Below is a small trained network, with its code and all its weights. Each question gives an input and a class and asks what happens when units are switched off, that is, made to give their printed mean instead of their output.

import numpy as np


def w(rows, s, z=0):
    codes = np.array(rows[::2]) - 128.0
    scale = np.full(codes.shape[1], s)
    scale[-1] = z or s
    return codes * scale


def f(y):
    return y / 2 * (1 + np.tanh(0.7978845608 * (y + 0.044715 * y**3)))


def log_softmax(a):
    a = a - a.max(-1, keepdims=True)
    return a - np.log(np.exp(a).sum(-1, keepdims=True))


def net(x, mask):
    res = np.array(x, float).reshape(1, 5) / 4 @ E
    y = f(res @ A[0][:, :-1].T + A[0][:, -1])
    res = res + np.where(mask, y, B[0][:, -1]) @ B[0][:, :-1]
    return log_softmax(res[-1] @ U[:, :-1].T + U[:, -1])


A, B = {}, {}
E = w([
[182,215,124,160,194,190,185,50,126,102,193],'x0',
[101,1,171,159,96,196,193,144,199,105,118],'x1',
[181,106,74,114,133,71,212,223,110,64,43],'x2',
[61,103,73,75,81,110,33,81,139,3,115],'x3',
[76,112,171,34,174,130,138,152,140,251,88],'x4',
],0.011)
A[0] = w([
[64,46,164,183,107,146,84,180,175,127,111,134],'N1',
[140,109,137,163,83,164,115,92,150,92,141,4],'N2',
[48,195,64,30,165,120,43,107,72,103,92,157],'N3',
[2,66,39,194,127,100,107,150,148,28,140,132],'N4',
[188,180,100,112,169,14,192,201,88,160,143,135],'N5',
[239,156,90,131,165,54,181,177,53,123,82,119],'N6',
[167,135,117,110,214,165,213,132,123,159,178,55],'N7',
[132,138,134,220,166,195,135,64,88,65,201,239],'N8',
[116,225,123,101,167,87,31,56,76,130,182,105],'N9',
[171,133,94,102,66,115,139,192,63,115,100,89],'N10',
],0.0089,0.0048)
B[0] = w([
[103,68,86,133,127,83,107,88,130,106,204,204],'N1',
[183,130,129,140,82,131,169,131,103,129,37,157],'N2',
[63,62,89,75,149,130,128,106,111,186,143,250],'N3',
[152,41,179,100,134,59,149,173,74,101,38,220],'N4',
[148,55,162,199,153,117,119,210,113,87,65,250],'N5',
[208,93,180,114,91,59,135,142,124,34,91,250],'N6',
[119,146,168,210,150,156,178,152,158,153,202,215],'N7',
[163,158,129,191,184,117,106,139,156,40,119,251],'N8',
[17,164,93,64,98,160,74,82,156,254,198,244],'N9',
[119,107,167,143,85,120,105,124,142,119,34,179],'N10',
],0.0092,0.014)
U = w([
[185,105,129,159,131,91,129,145,126,30,98,222],'0',
[92,194,11,112,125,129,73,99,132,114,213,106],'1',
[136,153,154,172,201,192,193,133,134,196,156,60],'2',
[41,53,127,87,113,87,93,138,122,162,123,187],'3',
[108,151,92,37,87,129,170,136,119,127,85,2],'4',
],0.011,0.0038)

Each question gives the input, the list of numbers given to net, and the class t.
The units are the neurons (one row each of A and B). Each row of codes is followed by its name. A weight is (code - 128) times the scale printed after its matrix; where a second scale follows, it is the last column's (A, B and U).
mask holds one flag per neuron, in row order. A switched-off neuron (its flag False) gives its mean, the last column of its row in B, instead of its output. The means were averaged over made-up inputs and are rounded, as every weight is.
A unit's drop is (log p(t) with every unit on - log p(t) with that unit switched off) / (log p(t) with every unit on - log p(t) with every unit switched off).
The circuit of an input: a set's keep is (log p(t) with only the set's units on - log p(t) with every unit switched off) / (log p(t) with every unit on - log p(t) with every unit switched off). Starting from all 10 units, units are removed one at a time, each time the one whose removal leaves the highest keep (on an exact tie, the one counted first), for as long as the keep stays at least 0.8.
circuit, biggest first: the units of the circuit, biggest drop first
k most important neurons: the k neurons with the biggest drops, biggest first
drop of u: that unit's drop, to one decimal
input [8,0,-4,8,-8], class 1: circuit, biggest first : (N9)
input [6,2,-8,4,-7], class 1: 3 most important neurons : (N9 N6 N5)
input [4,2,-7,6,3], class 1: circuit, biggest first : (N5 N8)
input [1,-8,1,-2,-2], class 3: circuit, biggest first : (N9 N5)
input [-3,5,5,-6,8], class 0: 2 most important neurons : (N9 N3)
input [-2,-6,-6,-2,1], class 1: circuit, biggest first : (N4 N9)
input [6,2,-1,-8,-6], class 0: 2 most important neurons : (N8 N9)
input [1,-6,-6,4,5], class 1: 3 most important neurons : (N4 N9 N5)
input [-3,-2,0,5,-7], class 3: 2 most important neurons : (N6 N3)
input [1,-8,4,-4,6], class 0: 2 most important neurons : (N6 N5)
input [-2,7,-3,-6,6], class 2: drop of N3 : 0.2
input [-3,-7,1,0,-4], class 3: drop of N9 : 0.1
input [8,-4,-1,4,1], class 1: drop of N1 : 0.0
input [7,-4,-7,-4,-4], class 1: circuit, biggest first : (N9)
input [4,-5,1,3,0], class 1: drop of N4 : 0.2
